[110 162  90 152 134] -> K
[ 92 132 163 150 154] -> Y
[ 91 163 204 133 137] -> L
[151 157 132  91 133] -> T
both Y L:  | [163]
both Y T:  | [132]
both T Y:  | [132]
find: [151 157 132  91 133] | T
both L Y:  | [163]
find: [110 162  90 152 134] | K

[194 196 171 180 185 144 189 213 165 187] : M
[194 196 180 180 185 144 177 188 179 194] : N
[201 199 189 179 195 198 202 185 180 143] : G
find: [201 199 189 179 195 198 202 185 180 143] | G
find: [194 196 171 180 185 144 189 213 165 187] | M
find: [194 196 180 180 185 144 177 188 179 194] | N

[109 115 140 126 131 137 113 129 110 127 118 132 142 140 102 132 190 122
 129 113 165 128 122 144] = J
[124 143 129 144 147 150 117 135 139 131 120 140 144 117 145  97 132 137
 122 116 118 129 158 139] = H
[100 128 115 162 125 109 150 140 145 132 135 120 119 120 118 115 137 125
 139 128 137 135 115 143] = B
[137 106 119 151  99 121 181  65 132 117 119 121 110 114  99 107 123 146
 160 142 114 140 107 122] = A
[120 142 115 141 140 127 115 139 131 135 146 121 115 139 140 105 129 128
 130 133 128 132 144 136] = U
[142 111 132  93 108 138 107 152 102 112 103 147 129 118 159 126 109 141
 122 146 100 106 146 115] = V
[125 107 116  95 121 149 138 156 120 106  99 118 132 143 148 144 118 139
 120 107  89 126 148 105] = D
[120 142 115 141 140 137 115 139 131 135 146 121 115 132 140 105 129 128
 121 133 128 132 141 144] = X
find: [124 143 129 144 147 150 117 135 139 131 120 140 144 117 145  97 132 137
 122 116 118 129 158 139] | H
find: [120 142 115 141 140 137 115 139 131 135 146 121 115 132 140 105 129 128
 121 133 128 132 141 144] | X
find: [137 106 119 151  99 121 181  65 132 117 119 121 110 114  99 107 123 146
 160 142 114 140 107 122] | A
find: [142 111 132  93 108 138 107 152 102 112 103 147 129 118 159 126 109 141
 122 146 100 106 146 115] | V

[151  71 214  73] = C
[ 72  95  72 109] = E
[108 139  72 152] = W
both W E:  | [72]
both E W:  | [72]
find: [151  71 214  73] | C
find: [108 139  72 152] | W

[117 122 116 158  98 166 148 125 138  97 137 140 106 141  80 134 109 160
 127 114 147 148 122 116 118 130 116 138 112 134 119 154 143 140] -> F
[ 82 122 157 103 140 110 104 176 130 104 124 122 128 129 109 128 170 151
  96 116 141 143 108 118 153 170 175 134 146 134 117 111 133 123] -> Z
[154 144 131 146  88 197 122 161 132 115 122 127 134 140  91 122  90 148
 118 105 172 156 118 148 102 126 121 130 124 103 133 145 144 170] -> P
[ 76 118 133 133  61 173 169 140 125  94 106 142 122 147  89 167 131 154
 129 112 180 184 124 140 120 138 122 134 143 144 126 173 113 153] -> S
find: [ 76 118 133 133  61 173 169 140 125  94 106 142 122 147  89 167 131 154
 129 112 180 184 124 140 120 138 122 134 143 144 126 173 113 153] | S
find: [117 122 116 158  98 166 148 125 138  97 137 140 106 141  80 134 109 160
 127 114 147 148 122 116 118 130 116 138 112 134 119 154 143 140] | F
find: [ 82 122 157 103 140 110 104 176 130 104 124 122 128 129 109 128 170 151
  96 116 141 143 108 118 153 170 175 134 146 134 117 111 133 123] | Z

[ 79 101 181 138 164  99  71 154  84 147] : lasis
[113 180 123 110  91 106 153 120 194  95] : Disat
[193 165  86  70 137 112 140 197  99 150] : mono
[ 40 139 201  98  85  75 193 190 115 154] : nemam
[143 175  69 123  81 112  91 133 103  88] : vagu
[170 147  80 111 168  91  68 120  81 101] : gop
[124  90 214 135 196 123  66 105  99 154] : besa
both mono nemam:  | [193]
both besa mono:  | [99]
both vagu mono:  | [112]

[132 118 149 120 153 136] = zaso
[121 118 148 118 114 157] = mabo
[132 118 132 124 123 136] = fepip
[149 123 153 164 151 143] = ziri
[132 118 132 120 123 136] = doduz
[132 118 117 120 159 118] = kivav
both fepip mabo:  | [118]
both fepip ziri:  | [123]
both mabo fepip:  | [118]

[ 87 132 127 136 135 135 131 108 126 136 134 124 122 130 131 118 120 107
 130 124 107 136 118 128 135 124 130 120 117 119 126 119 127 129 136 126
 126 115 134  63 137 131 135 110 131 119  41 130 113 134 117 126 126 106
 123  64 128 128 132 109 119 125] = dod
[ 88 122 128 126 110 101 117 125 128 113 103  92 138 125 135  94 139 110
 125 130 109 141 142 133 106 133 126 136 103 141 134 141 118 130 138 133
 137 116 120 111 141 121 136 106 114 144  81 121 126 122 137 127 135 101
 128  83 128 121 115 115 142 107] = mola
[110 143 140 117 106 100 110 128 133 110  96  92 134 143 133 103 128 118
 122 140 119 121 123 141 101 136 137 126 109 131 132 126 120 139 120 135
 135 130 106 126 117 144 122 121 108 121 114 142 138 114 139 138 125 116
 125 109 129 132 106 121 122 110] = bur
[118 121 113 128 125 130 127 129 118 131 131 126 137 119 139 120 107 126
 132 117 124 135 105 137 131 133 125 108 124 113 120 107 130 121 134 129
 139 122 130 129 134 119 135 119 127 115 120 121 128 127 132 131 136 120
 135 118 129 120 128 127 106 127] = Bag
[142 116 113 130 133 144 134 135 116 137 139 145 130 117 134 140 108 137
 132 115 137 131 108 132 138 131 122 110 137 111 119 109 134 118 132 126
 131 125 136 147 131 116 131 134 135 126 149 117 125 133 127 127 129 135
 134 146 129 120 135 136 107 137] = vubi
find: [ 87 132 127 136 135 135 131 108 126 136 134 124 122 130 131 118 120 107
 130 124 107 136 118 128 135 124 130 120 117 119 126 119 127 129 136 126
 126 115 134  63 137 131 135 110 131 119  41 130 113 134 117 126 126 106
 123  64 128 128 132 109 119 125] | dod
find: [142 116 113 130 133 144 134 135 116 137 139 145 130 117 134 140 108 137
 132 115 137 131 108 132 138 131 122 110 137 111 119 109 134 118 132 126
 131 125 136 147 131 116 131 134 135 126 149 117 125 133 127 127 129 135
 134 146 129 120 135 136 107 137] | vubi

[ 52 153  96  96] = Deba
[ 95 153  96  53] = Kogod
[53 52 95 95] = dig
both dig Deba:  | [52]
both Deba dig:  | [52]
find: [ 95 153  96  53] | Kogod
find: [ 52 153  96  96] | Deba

[169  69 166 175 174 124  62  87]  kolud
[111  86  52 167 110 141 175  62]  Gofi
[167  62  85 179  84 131 118 138]  Kotu
[167  62  85 179 167 175 150  66]  fen
[174  86  52 110 110 141 125 192]  vego
both kolud vego:  | [174]
find: [167  62  85 179  84 131 118 138] | Kotu
find: [169  69 166 175 174 124  62  87] | kolud
both vego kolud:  | [174]
both kolud Kotu:  | [62]
find: [174  86  52 110 110 141 125 192] | vego

[144 152 112 163 107 144 111 162 133 101  93 149 146  83 131 100 114 121
 170 100 114 127 152  95] = Zisav
[115 120 140 115 137 135 138 139 136 147 139 138  72 135 115 115 126  72
 126 145 152 131 102 135] = mezak
[117 122 148 104 141 126 131 119 132 146 143 124  94 149 123 124 125  79
 138 141 144 136 106 137] = Zil
[151 171 171 114 125 125  79 143 124 121  97 139 107 126 158  96  91 103
 163  88  99 153 139 110] = Lodo
[142 164 183  98 135  94  97 135 126 135 111 128  83 141 153  98  93  70
 163 102 137 128 151 152] = nirar
[126 144 185  98 140 119 125 132 134 145 128 141  84 144 135 102 103  65
 148 125 136 150 107 127] = ful
[129 136 161 114 134 123 121 130 136 136 127 124 106 137 133 119 117  97
 137 124 128 138 122 128] = vepe
find: [151 171 171 114 125 125  79 143 124 121  97 139 107 126 158  96  91 103
 163  88  99 153 139 110] | Lodo
find: [144 152 112 163 107 144 111 162 133 101  93 149 146  83 131 100 114 121
 170 100 114 127 152  95] | Zisav
find: [126 144 185  98 140 119 125 132 134 145 128 141  84 144 135 102 103  65
 148 125 136 150 107 127] | ful
find: [117 122 148 104 141 126 131 119 132 146 143 124  94 149 123 124 125  79
 138 141 144 136 106 137] | Zil
find: [115 120 140 115 137 135 138 139 136 147 139 138  72 135 115 115 126  72
 126 145 152 131 102 135] | mezak

[123 189 122 148  60 132 183 121 123 128] : Vopad
[123 134 135 151  55 128 184 117 125 139] : zodi
[123 192 123 147  64 134 181 125 121 116] : gunu
find: [123 134 135 151  55 128 184 117 125 139] | zodi
find: [123 192 123 147  64 134 181 125 121 116] | gunu

[130 110 129 105 172 110 123  66] : zikag
[177 110 129 105 172 165 174 130] : naso
[111 110 110 105 172 165 174 130] : kodo
find: [177 110 129 105 172 165 174 130] | naso
find: [111 110 110 105 172 165 174 130] | kodo

[101  96 149 105 101] = vun
[164 137  95 150 132] = rik
[172 120  58 156 131] = nazal
[102  92  48  95  94] = Betin
[121 124 149 149 134] = tusi
[127 122 173 102  98] = sagu
[134  95 141 157 144] = Dagu
both rik Dagu:  | [95]
both Dagu Betin:  | [95]
both sagu Betin:  | [102]

[164 107 170 124] = Ripeg
[107 140 165 142] = vubap
[152 169 176 141] = sim
[165 158 141 140] = fiz
[110 106 138 122] = zivif
[172 158 165 140] = roka
[105 142 131 106] = bosa
find: [152 169 176 141] | sim
both bosa vubap:  | [142]
both vubap Ripeg:  | [107]
both sim fiz:  | [141]

[156 119 171 112 122 104 152 135 141  92 126 127 116 121 120 129 133 104
 115 124 135 135 144 113 106 118 132 111 138  97 107 112 125 141 130 141
 110 132 125 104 118 125 127 107 123 122 124 115 102 141] : bisob
[156 119 171 112 122 109 152 135 141  92 126 127 153 121 120 129 133 104
 115 124 115 135 144 113 106 118 132 111 113  97 107 112 134 143 115 127
 127 126 124  99 145 118 108 155 132 130 116 105  65 144] : Bimen
[156 119 171 112 122 109 152 135 141  92 126 112 153 121 120 129 133 104
 115 124 115 135 144 113 106 118 132 111 138  97 107 112 134 143 103 127
 127 126 124  99 145 118 108 155 132 130 116 105  69 139] : mota
find: [156 119 171 112 122 109 152 135 141  92 126 112 153 121 120 129 133 104
 115 124 115 135 144 113 106 118 132 111 138  97 107 112 134 143 103 127
 127 126 124  99 145 118 108 155 132 130 116 105  69 139] | mota
find: [156 119 171 112 122 104 152 135 141  92 126 127 116 121 120 129 133 104
 115 124 135 135 144 113 106 118 132 111 138  97 107 112 125 141 130 141
 110 132 125 104 118 125 127 107 123 122 124 115 102 141] | bisob

[133  44 131  69] -> ket
[130  41 112  68] -> naz
[132 113 112  68] -> vube
[131 131 132 122] -> zut
[125 138 130 139] -> vugel
[124 125 122 135] -> sovi
[132 131 112 122] -> Pilu
both zut ket:  | [131]
both Pilu ket:  | [131]
both naz vugel:  | [130]

[123 149  86 106 112] : zin
[199 133 112  78 185] : Sos
[187 153  90  93 184] : lapa
[186 146 104  83 188] : pasip
[150 124 109  95 166] : duve
find: [150 124 109  95 166] | duve
both Sos zin:  | [112]
find: [199 133 112  78 185] | Sos

